Each row is followed by its group and then its class within the group.
[  7  -4  -9 -18  -4 -10   2  -6  -4  -6 -18 -13   0   8  -1   7 -10 -13
  21   8 -26  -2  -2   6   5   5   0 -11  -7   3   0  15  27  -1  -4  32
   2 -25 -14   5  13  19  -4  -4  -1  -2   3   3   1  -7  -4 -12 -31] -> <44> F
[ 13 -20  -2  -7  11 -12  -4   2 -12   7   1   2   4  -9  11  37  12  -8
   4  10 -17   2   1  15   5 -13   0  -8  21   7   1  20 -49  -2 -15  31
   0  -8 -20 -54  28   5 -17   3 -13 -28  15   6   1  11   7 -19  56] -> <48> M
[  2   0  -8   6   9  14  -5  -8  12   7  -2  26  -4 -32  30   1  16  20
 -14   3 -34   5   3   1  -2 -11  15   1  34 -10   0   1  -8  10  20  -8
   5  -8   3  89 -30  -5   8  -8   3  15  -3 -28  -6  12   2   8 -31] -> <47> K
[  5   4   0  -3  -8  -9  10   3  -7   4 -13 -46 -10   8  -1 -43   1 -18
  36  -3  -7 -15  -7 -16  10  31 -20 -16   9   7  -9  -5   7   7 -14  14
   3  -9  -1  -8  -6   5  -2  -9  -4  -8   7   7  -2   6   1 -12  25] -> <44> E
[ 12  -9   3  -4   1 -14   2   8 -17 -12  -6 -30   1 -14  -2  20   1 -35
  12  20 -30 -13  11  20   2  17 -25 -21  25   7 -15  13   7  -2 -25  27
  -3 -25 -21 -31  14  18 -26   0  -4  -9  -1  22  -9 -13   1 -16  40] -> <44> F
[ -1   5  -2  16  24  -2   6  -3  27   9  13  11 -10  -7  17 -12  18  11
 -17  32 -14  13  -3  19  -6  -1  12   4  36   6  35   0 -16   3  17  13
   7   8  -6  66 -43 -18   0   6 -11   7  13 -38   0  15  25  30 -16] -> <47> L
[ -1  -5  -8  13  20   1   4  -8  19  12 -11  22 -15 -24  20  -7   8  25
   6   4 -32  10  -6   7  -3 -15  16   0  35  -3  13  -1 -20   8  22   4
   1   5 -11   1 -21 -19   8  -9  -6  -6   9 -21  14  17   2   5   7] -> <47> L
[  0   8  -2  19  31  17  -8  -8  27   6  15  20  -9 -31  18   6   2  24
 -20   9 -34  18   1 -23  -3 -20  24   6  43 -15  11   1 -21  16  25 -13
  -3  18 -10  -3 -15 -29  14 -14   2   7  -7 -27  32   7  15  10  57] -> <47> L
[ -7   5   2  21  19   1  -3   2  18   5  10   5 -14 -18  17  -8  24   2
   7  12  -1  17  -8  19   2  11 -10   5  59   0   9  -8 -56  -2  12   0
  -4  20   9 -43 -33 -20  -7   9  -9  -8   7 -21   7  11  10  11  45] -> <47> L
[ 13 -24   2  -2  18  -7  -9 -10 -19  12  12  29  14 -21  10  33  24   7
   1   5  18   1  -9   2   6 -32  38  -3  -5  10   9  19 -59  -2 -13  40
  -5  20 -19 -62  48  -7 -12   3 -15 -19  26   1  10  31   4  -1  53] -> <48> M
[  7  11  -5 -12   2 -11   0  -3 -17  -7 -17 -19  -3 -13  -1   7   6 -15
  42  28 -29   0 -12   2  12  15  -3 -22  11  -7  -4  16  10   1 -13  48
  -1 -14 -13  -7  10  19  -2   6   0   5  -1  -4 -15  -7 -16 -15   4] -> <44> F
[  9 -20  -7 -17  12 -15  -3  -2   3  13  -8  -6  -1  -6  11  -1  12  -8
   3   9 -17  -4   7   0   5 -22   2  -4  -2   4   1  10 -27   7 -16  26
   0  -6 -16 -59  31  -4 -22   0  -4 -12  34  23 -22  16  20 -12  55] -> <48> A
[  1 -11  -4  -8   2  -5  -2  -7   4   3  -7   5   6   3  -4  -6   7   4
  15  12 -17 -13  -3   2  10 -20  13  -4 -19   0   3   6  22   9 -19  30
   3  -3 -20 -20  26  -3  -2  -6   1  -2  29  26 -23   5  11  -7  14] -> <48> A
[ 29 -24   3   3   5  -6  -4   2  -5   1   0   4  14 -15  13  39   4 -14
 -15  18  -8  -9  14  18  -1  -6  -5 -13   4  11  -2  16 -23   4 -25  27
   1  -9 -23  -9  38   6 -14   5 -12 -12  10  11  -1  13   3  -9  56] -> <48> A
[ -5  -8   0 -12   3 -22   0  -7 -24  -6   4 -11  -9  -6 -32 -18  26 -18
  47  24 -22  -5 -37   6  13  14   4  -9   7   7  -3  24  -7   3 -10  34
   8  -2  -7 -26 -20   4  -2   7   3  -2   2  -2  -2  -2 -23   4   2] -> <44> Z
[-15   3  -8   7  20   9  -2 -17  15  11   8  42 -14 -30  17   7  11  26
   9   4 -52  12 -20  22  12 -14  28   5  30  -7  22   8 -16   4  27   3
   2   5  -8  40 -28 -21  15  -8  -5  -4  10 -27  -1   9  -5  10 -19] -> <47> K
[-10   0  -2  33  21  12  -2  -8   9  10  13  37  -7 -24  13  31   7  14
  -7   0 -15  16   1  28  -2 -15   7   9  33  -5  11  11 -29  -1  10  -1
  -4   7  -6  -3 -13 -13   3  -3  -5  -6   1 -21  17   9  -5  10  -6] -> <47> L
[  0   6 -11   3  24   3   9  -5  36   6  -1  -3 -16 -17  34 -33  10  12
 -14   8 -17  18   9  20 -12 -12   4  10  45  -1   1  -8  41   0  18  14
   1   1 -20  37 -23  -9   4 -15  -9   1   7 -34  17  18  21  18 -19] -> <47> V
[ -1  -3  -2   7  -3 -14  -3   0  -6   1 -18 -15 -13  12 -13 -29  12 -15
  35  24 -26 -17 -17   9   2  15  -3 -14 -20   8   0   9  14  11 -17  25
   4 -19 -15  14 -10  10   1   4   0 -15   9  12 -12   2 -14  -2 -22] -> <44> Z
[  8 -11  -5 -27   4 -10  -1 -10  -5   1  -5   2  11   0  -3   6  12  -2
  22   8 -13  -6  -8   7  -3 -17  13  -5   0   8   4  14   0   2 -22  31
   0   1 -17 -37  27   0   0   2  -2  -8  25   5 -13   7   8  -8  25] -> <48> A
[ 19 -22  -5 -28  11 -12  -4  -3 -14   9   5   4   6   9  -3  34  -8   8
  -2 -16 -13   4  -1 -19   4 -23  35   1 -29  10   5  22 -46   8   3  14
  -2  -5 -10 -75  41  -1 -12   2  -8 -15  15   8  16   1  26 -11  50] -> <48> A
[  8   4  -7   5  23   2   4  -6  34   7   8 -11 -13   0  13 -20  -8  18
  -6  14 -28  22   3 -20  -3  -4  22   8  46   2  20  -5  -7  13  24   5
   2  13 -11  -9 -15 -11   9 -13  -3   0   5 -30  29   9  28   9  38] -> <47> V
[  7   0  -7  25  20   1  -1  -8  32  11   1  13 -17 -22  25 -43  20  19
 -10  29 -12  17 -14 -11  -7  -6  19   8  26  -1  25  -3  10   3  20  22
   5  15 -13  57 -27 -23  12 -12  -7   4   7 -23  18  32  11  27   6] -> <47> L
[  2   1   3  24  17   5 -12   3  18   9   1  20  -4 -23  14  -6  15  11
 -23  16 -19   8  -1  -5  -7  -7   0   5  28  -2   7  -3 -37   6  11  -9
   4  11  -4   3 -25 -19   2  -1  -4   3  -4 -10  13  12  11  12  55] -> <47> L
[ 15 -24  -4   3  23 -16 -11  -5   5   8  -6   5   3  -9   2  29   3  -5
   5  25 -16   1   5  13   7 -24  10  -7  -8   9   0  17 -28   6 -23  47
  -3  -3 -46 -89  53   8 -15  -5 -17 -26  28  31   0  11  11 -13  78] -> <48> M
[  4 -11   0 -10  -3 -18   3   4   1  -2 -12 -19   1   5 -12 -11   6 -18
  33  15 -12 -23 -10  21   8  18 -10 -15 -11  12  -2  14   1  -7 -24  30
   3 -14 -13   6   3  14  -3   7  -4 -13  14  12 -13   5  -8  -4  -2] -> <44> E
[  3  15  -9   8  21   5   8  -2  27   5  -6 -11 -20   2  19 -20 -19  13
  12   8 -47  15   0 -26   1   3   7   4  25  -8   9  -8   3  15  22  -2
   5   2  -7   4 -19 -10  17  -9   3   1  -3 -21  15  -1  19   3  22] -> <47> K
[ -3   6 -14  17  25   6  10   6  49   9   3   4 -10 -11  34 -22   3  11
 -17   3 -10  14  21  32  -5 -16  -6  15  76  -1  13 -18  23   4  -1  -5
   1  16 -15 -35 -12 -23   4   2  -7 -13  20 -15   6  14  32  11  40] -> <47> V
